|  93 |  85 | 108 | 110 | 107 | 111 |
| 102 | 105 | 101 |  98 | 100 | 100 |
| 100 |  91 | 102 | 100 | 104 | 102 |
| 101 | 111 |  93 |  93 |  96 |  96 |
|  93 |  73 | 113 | 118 | 106 | 113 |
| 120 | 144 |  90 |  79 |  73 |  86 |
| 129 | 166 |  75 |  62 |  63 |  74 |
| 100 | 110 | 101 |  91 |  90 |  97 |
=>
| 129 | 166 |  75 |  62 |  63 |  74 |
| 120 | 144 |  90 |  79 |  73 |  86 |
| 101 | 111 |  93 |  93 |  96 |  96 |
| 100 | 110 | 101 |  91 |  90 |  97 |
| 102 | 105 | 101 |  98 | 100 | 100 |
| 100 |  91 | 102 | 100 | 104 | 102 |
|  93 |  85 | 108 | 110 | 107 | 111 |
|  93 |  73 | 113 | 118 | 106 | 113 |

| 125 |  92 | 156 |  96 |  52 |  53 | 151 | 161 |
|  63 |  44 |  85 |  51 | 119 |  88 | 188 | 180 |
|  92 | 110 | 106 | 111 | 113 | 134 |  63 |  39 |
| 127 | 103 | 162 | 106 |  47 |  54 | 140 | 148 |
| 165 | 159 | 122 | 161 |  30 |  34 |  83 | 100 |
| 138 | 131 | 123 | 133 |  62 |  63 |  86 |  88 |
| 130 |  98 | 169 |  97 |  53 |  45 | 155 | 146 |
|  87 |  79 |  92 |  79 | 110 | 116 | 119 | 114 |
| 158 | 161 | 101 | 162 |  47 |  81 |  44 |  38 |
|  76 |  63 |  88 |  66 | 126 | 118 | 145 | 139 |
=>
| 158 | 161 | 101 | 162 |  47 |  81 |  44 |  38 |
| 165 | 159 | 122 | 161 |  30 |  34 |  83 | 100 |
| 138 | 131 | 123 | 133 |  62 |  63 |  86 |  88 |
|  92 | 110 | 106 | 111 | 113 | 134 |  63 |  39 |
| 127 | 103 | 162 | 106 |  47 |  54 | 140 | 148 |
| 130 |  98 | 169 |  97 |  53 |  45 | 155 | 146 |
| 125 |  92 | 156 |  96 |  52 |  53 | 151 | 161 |
|  87 |  79 |  92 |  79 | 110 | 116 | 119 | 114 |
|  76 |  63 |  88 |  66 | 126 | 118 | 145 | 139 |
|  63 |  44 |  85 |  51 | 119 |  88 | 188 | 180 |

|  72 |  85 | 127 |  77 | 134 |  92 | 142 |
|  54 |  72 |  85 | 127 |  77 | 134 |  92 |
|  88 |  90 |  54 |  72 |  85 | 127 |  77 |
|  77 | 134 |  92 | 142 |  68 | 135 |  34 |
|  85 | 127 |  77 | 134 |  92 | 142 |  68 |
=>
|  77 | 134 |  92 | 142 |  68 | 135 |  34 |
|  85 | 127 |  77 | 134 |  92 | 142 |  68 |
|  88 |  90 |  54 |  72 |  85 | 127 |  77 |
|  72 |  85 | 127 |  77 | 134 |  92 | 142 |
|  54 |  72 |  85 | 127 |  77 | 134 |  92 |

| 164 |  61 | 167 |
|  90 | 138 | 116 |
=>
|  90 | 138 | 116 |
| 164 |  61 | 167 |

| 114 | 159 | 151 | 132 |
|  92 | 100 | 101 | 103 |
| 166 | 127 |  82 | 167 |
| 131 | 117 | 102 | 151 |
|  98 |  78 |  75 | 103 |
| 121 | 186 | 172 | 136 |
| 178 | 131 | 106 | 177 |
=>
| 121 | 186 | 172 | 136 |
| 114 | 159 | 151 | 132 |
| 178 | 131 | 106 | 177 |
| 166 | 127 |  82 | 167 |
| 131 | 117 | 102 | 151 |
|  92 | 100 | 101 | 103 |
|  98 |  78 |  75 | 103 |

|  74 |  48 | 123 | 113 | 110 |  68 |  64 | 116 |  88 | 101 |
| 109 | 133 |  88 | 119 | 104 | 106 | 113 | 108 | 128 | 120 |
| 119 | 106 |  87 |  31 |  72 | 138 | 127 |  54 |  53 |  51 |
|  69 |  26 | 146 | 128 | 124 |  60 |  52 | 133 |  88 | 108 |
|  97 | 100 |  93 |  94 |  94 |  97 |  98 |  93 |  96 |  95 |
| 125 | 114 |  81 |  17 |  66 | 148 | 136 |  43 |  46 |  42 |
| 109 |  93 |  94 |  49 |  80 | 122 | 112 |  67 |  60 |  61 |
| 104 | 117 |  91 | 105 |  99 | 103 | 107 | 100 | 111 | 107 |
=>
| 109 | 133 |  88 | 119 | 104 | 106 | 113 | 108 | 128 | 120 |
| 104 | 117 |  91 | 105 |  99 | 103 | 107 | 100 | 111 | 107 |
| 125 | 114 |  81 |  17 |  66 | 148 | 136 |  43 |  46 |  42 |
| 119 | 106 |  87 |  31 |  72 | 138 | 127 |  54 |  53 |  51 |
|  97 | 100 |  93 |  94 |  94 |  97 |  98 |  93 |  96 |  95 |
| 109 |  93 |  94 |  49 |  80 | 122 | 112 |  67 |  60 |  61 |
|  74 |  48 | 123 | 113 | 110 |  68 |  64 | 116 |  88 | 101 |
|  69 |  26 | 146 | 128 | 124 |  60 |  52 | 133 |  88 | 108 |

| 105 |  49 | 157 | 166 |
| 147 | 152 | 170 |  78 |
|  83 | 187 |  77 |  78 |
|  41 |  83 |  37 | 142 |
| 126 |  25 |  37 | 126 |
| 168 |  72 |  37 | 118 |
=>
|  83 | 187 |  77 |  78 |
| 147 | 152 | 170 |  78 |
|  41 |  83 |  37 | 142 |
| 168 |  72 |  37 | 118 |
| 105 |  49 | 157 | 166 |
| 126 |  25 |  37 | 126 |
